Here is a tiny trained network, its code and every weight. The questions are about switching its units off for an input and a target symbol, where a switched-off unit gives its printed mean instead of its output.

import numpy as np


def w(rows, s, z=0):
    codes = np.array(rows[::2]) - 128.0
    scale = np.full(codes.shape[1], s)
    scale[-1] = z or s
    return codes * scale


def norm(h):
    return h / np.sqrt((h * h).mean(-1, keepdims=True) + 1e-5)


def f(y):
    return y / 2 * (1 + np.tanh(0.7978845608 * (y + 0.044715 * y**3)))


def softmax(a):
    e = np.exp(a - a.max(-1, keepdims=True))
    return e / e.sum(-1, keepdims=True)


def log_softmax(a):
    a = a - a.max(-1, keepdims=True)
    return a - np.log(np.exp(a).sum(-1, keepdims=True))


def net(x, mask):
    ids = ['αδζηθλξστψω'.index(c) for c in x.split()]
    T = len(ids)
    res = E[ids] + P[:T]
    q, k, v = (norm(res) @ M[0].T for M in (Q, K, V))
    z = softmax(np.where(np.tri(T) > 0, q @ k.T / 3**0.5, -1e9)) @ v
    res = res + np.where(mask[0], z, O[0][:, -1]) @ O[0][:, :-1]
    y = f(norm(res) @ A[0][:, :-1].T + A[0][:, -1])
    res = res + np.where(mask[1:17], y, B[0][:, -1]) @ B[0][:, :-1]
    return log_softmax(norm(res)[-1] @ U[:, :-1].T + U[:, -1])


Q, K, V, O, A, B = {}, {}, {}, {}, {}, {}
E = w([
[21,120,196,113,173,138,62],'α',
[139,108,239,164,143,161,123],'δ',
[148,82,252,109,242,140,161],'ζ',
[165,109,146,78,130,123,195],'η',
[203,242,116,135,137,86,185],'θ',
[78,75,183,15,205,27,126],'λ',
[233,17,20,159,102,221,91],'ξ',
[76,46,159,188,217,82,124],'σ',
[137,88,253,97,150,103,145],'τ',
[104,79,105,169,194,128,134],'ψ',
[144,58,209,142,151,71,134],'ω',
],0.004)
P = w([
[168,180,191,96,207,116,3],'0',
[171,133,163,121,199,99,92],'1',
[153,117,155,140,175,97,108],'2',
[137,108,146,140,157,95,124],'3',
[123,98,145,144,145,99,137],'4',
[108,92,141,147,138,102,151],'5',
[93,86,137,148,132,104,163],'6',
[76,80,135,148,121,103,172],'7',
[62,76,132,150,114,106,181],'8',
[50,78,131,156,109,104,195],'9',
],0.0025)
Q[0] = w([
[182,77,82,195,155,83,250],'H1',
[89,58,187,250,228,81,91],'H1',
[96,254,3,215,42,134,31],'H1',
],0.0061)
K[0] = w([
[175,91,53,120,67,179,81],'H1',
[85,63,111,192,147,152,85],'H1',
[114,254,109,196,120,70,149],'H1',
],0.0089)
V[0] = w([
[158,254,124,116,91,56,200],'H1',
[245,192,29,139,163,141,49],'H1',
[205,78,91,72,3,179,114],'H1',
],0.0037)
O[0] = w([
[81,6,165,136,193,218,68,80],'H1',
[73,94,101,142,58,82,227,125],'H1',
[122,185,108,252,202,51,192,4],'H1',
],0.0026,0.0033)
A[0] = w([
[11,84,111,245,95,157,117,107],'N1',
[117,111,134,104,139,157,165,66],'N2',
[31,38,160,182,151,163,168,21],'N3',
[133,186,99,180,121,135,126,93],'N4',
[175,118,94,133,68,168,102,76],'N5',
[58,76,209,157,149,151,2,137],'N6',
[45,183,80,124,137,47,136,95],'N7',
[155,176,251,171,105,157,116,155],'N8',
[174,112,72,203,245,172,18,10],'N9',
[106,142,73,111,113,74,81,107],'N10',
[194,252,176,36,128,128,27,175],'N11',
[132,126,108,194,219,60,71,136],'N12',
[70,88,159,172,102,66,101,34],'N13',
[164,165,134,88,144,172,144,171],'N14',
[182,126,151,138,54,137,126,233],'N15',
[62,117,138,56,152,87,119,162],'N16',
],0.0066,0.0013)
B[0] = w([
[72,142,61,164,90,82,120,124],'N1',
[124,113,89,152,115,135,130,153],'N2',
[206,130,173,93,171,183,160,152],'N3',
[79,112,137,148,158,139,150,110],'N4',
[141,152,167,137,189,125,109,110],'N5',
[83,82,37,107,162,85,254,225],'N6',
[100,146,166,125,105,187,74,130],'N7',
[118,152,45,136,155,104,137,191],'N8',
[50,148,216,67,122,99,91,132],'N9',
[175,116,90,145,107,123,132,122],'N10',
[91,116,185,30,136,147,186,255],'N11',
[108,85,117,76,104,174,118,142],'N12',
[169,92,114,54,134,95,98,134],'N13',
[89,118,108,117,111,100,100,176],'N14',
[81,111,130,110,167,142,117,151],'N15',
[117,162,67,166,160,125,147,206],'N16',
],0.0091,0.0048)
U = w([
[48,109,134,28,154,106,182,214],'α',
[120,101,3,212,150,73,142,199],'δ',
[246,134,137,166,160,218,187,179],'ζ',
[125,147,172,171,55,104,159,30],'η',
[89,185,151,163,97,180,126,65],'θ',
[137,199,115,110,136,151,60,63],'λ',
[78,81,218,202,197,134,64,202],'ξ',
[129,85,127,126,83,175,77,60],'σ',
[164,180,166,130,127,63,107,6],'τ',
[107,110,115,146,77,196,99,25],'ψ',
[166,89,162,131,59,83,95,62],'ω',
],0.0063,0.0021)

Each question gives the input, a string of symbols that net reads in full, and the target symbol t.
The units are the heads (3 rows each of Q, K, V and O) and the neurons (one row each of A and B). Each row of codes is followed by its name. A weight is (code - 128) times the scale printed after its matrix; where a second scale follows, it is the last column's (O, A, B and U).
mask holds one flag per unit, heads first, then neurons. A switched-off unit (its flag False) gives its mean, the last column of its rows in O or B, instead of its output. The means were averaged over made-up inputs and are rounded, as every weight is.
A unit's drop is (log p(t) with every unit on - log p(t) with that unit switched off) / (log p(t) with every unit on - log p(t) with every unit switched off).
The circuit of an input: a set's keep is (log p(t) with only the set's units on - log p(t) with every unit switched off) / (log p(t) with every unit on - log p(t) with every unit switched off). Starting from the 12 units with the biggest drops (on a tie, the unit counted first), units are removed one at a time, each time the one whose removal leaves the highest keep (on an exact tie, the one counted first), for as long as the keep stays at least 0.8.
units of the circuit, in order: the units of the circuit, biggest drop first
top k neurons: the k neurons with the biggest drops, biggest first
drop of u: that unit's drop, to one decimal
input θ ψ θ ψ ω ξ δ, target δ: units of the circuit, in order : (N11)
input ω ψ θ η ψ, target δ: top 3 neurons : (N11 N3 N16)
input θ θ θ η θ η η η, target ζ: units of the circuit, in order : (N3 N6 N11 H1)
input η θ α θ δ ξ, target ξ: units of the circuit, in order : (N6 N5 N9 N11)
input ψ λ η θ δ θ θ θ, target ζ: units of the circuit, in order : (H1 N3 N11)
input λ ψ ψ α η η ζ ψ θ η, target ζ: units of the circuit, in order : (N6 N11 N3)
input ψ θ ω θ θ ω η θ η, target δ: top 2 neurons : (N11 N14)
input θ σ ξ δ, target δ: units of the circuit, in order : (N11 H1)
input ω η η, target δ: top 3 neurons : (N11 N9 N3)
input θ λ θ ξ τ ω, target ω: top 2 neurons : (N6 N11)
input η ψ θ η ζ α ψ, target δ: top 2 neurons : (N11 N16)
input ω θ ξ ζ, target ζ: drop of N12 : 0.2
input θ θ ψ ψ η θ η θ ψ, target ζ: drop of N3 : 0.8
input θ θ ξ ω η ζ, target ζ: drop of N3 : 0.1
input η ω ω ψ θ ψ δ θ, target δ: drop of N1 : 0.0
